[[11, -39, 18, -4], [18, -16, 15, 42]] value -16
[[-23, 36, 25, 9], [-30, -23, 39, 46], [-22, 32, 3, -12]] value 32
[40, -19, 6, -34] value -19
[0, -45, -8, 12] value -45
[29, -42, -52, 12] value -42
[[-5, 4, 17, 4], [-12, -41, 16, 21], [-18, 1, 16, -7]] value 1
[[21, 40, 17, 20], [16, 16, 17, 20], [16, 14, 17, 20]] value 14
---
array([  94,  440,  820, -750, -624,  291,   54])	54
array([  81, -834,  -59,  762])	762
array([29, 61, 93, 70, 86,  1, 17])	17
array([59, 69, 34, 17, 29, 82])	82
array([8, 6, 1, 6, 6, 6])	6
array([ 6, 99, 96, 88])	88
array([640, 377, 751, 143, 232, 554])	554
array([49, 42, 25, 32, 17, 78, 33])	33
---
[[-0.1, 1.1, 1.4, 1.1], [-0.9, 0.6, -0.9, 0.6], [1.3, 0.3, -1.5, 0.2]] => -1.5
[[0.002, 0.155, -0.050, -0.008, -0.117, -0.074], [0.066, -0.097, -0.095, -0.140, 0.062, 0.077], [-0.107, -0.025, 0.037, 0.014, -0.097, -0.115]] => 0.037
[[-2.387, -1.943, 1.441, 1.180, -0.541, 1.203], [0.358, 0.905, 1.759, 0.054, 0.443, -0.955], [-1.533, -0.159, 2.261, 0.779, 0.480, 1.246]] => 2.261
[[-1.067, 1.238, -0.919, -1.558, 0.759], [0.899, 0.544, -1.310, -0.593, -0.990], [0.589, -0.498, -1.256, 1.083, 0.707]] => -1.256
[[11.0, 2.1, 10.4, 1.0, -13.2, -18.6], [11.2, -2.9, 13.2, -3.7, -11.9, -5.4], [-11.0, -4.5, 16.4, -5.9, -14.2, -17.7]] => 16.4
[[73.803, -15.123, -8.088, 49.153, -98.646, 28.593, 44.869], [191.313, -23.539, -25.264, 97.784, -9.753, -138.079, -98.227], [107.871, -10.151, -18.291, -36.176, 50.288, -124.899, -119.672]] => -18.291
---
[[  6  56  31 -30  22]
 [  0  10   6  36   9]
 [  4 -15  -2   3  -4]] value 6

[[  4   3  -1 -19   0  -2  10]
 [ 44 -37  39   6  24  21  -1]
 [  9  17   2  18  -2 -47 -11]] value 39

[[-34 -50  15 -30]
 [-32  28 -31 -12]
 [ -1  15  -3  11]] value -31

[[ 15  39  22   0 -22   8   5]
 [ -2  44   8 -23  -9 -11 -22]
 [ -1  40   1 -34   5 -25 -34]] value 8

[[ 52 -16 -37 -11  -2  43 -18]
 [-53  -2  40  16  -2 -15  49]
 [ 17  13  16  10 -54 -32  29]] value 40

[[-54   0 -12   4  12  -1]
 [ -2  -3 -14   5 -21  -1]
 [ -2   0   1   0  -2   0]] value -14
---
[[-24 -30 -43  10 -29  -5   5]
 [  8  30   6 -11  -5 -20  -7]] -> -5

[[-10  -5  27 -21  -5 -10  36]
 [-21 -43  36 -18 -13 -27  25]] -> -13

[[ 21 -13 -26  -4  -9 -15 -10]
 [ 21   3 -42 -22  -9 -15 -10]] -> -9

[[15 50 28 46]
 [26 46 29 43]] -> 46

[[  3   3 -10  33]
 [-17 -17 -50  24]] -> -17

[[ 42 -43  28 -13  41 -36  35]
 [  3  13 -41  20   5 -48  27]] -> 5

[[-13  -3   4 -24]
 [-16  46  19   1]] -> 46

[[ -8  15  41 -50  37  33  -3]
 [-12   5  -6  -5   2  -2  10]] -> 2

[[-48   1 -47  36  25]
 [ 51  22 -25 -29 -15]] -> -25
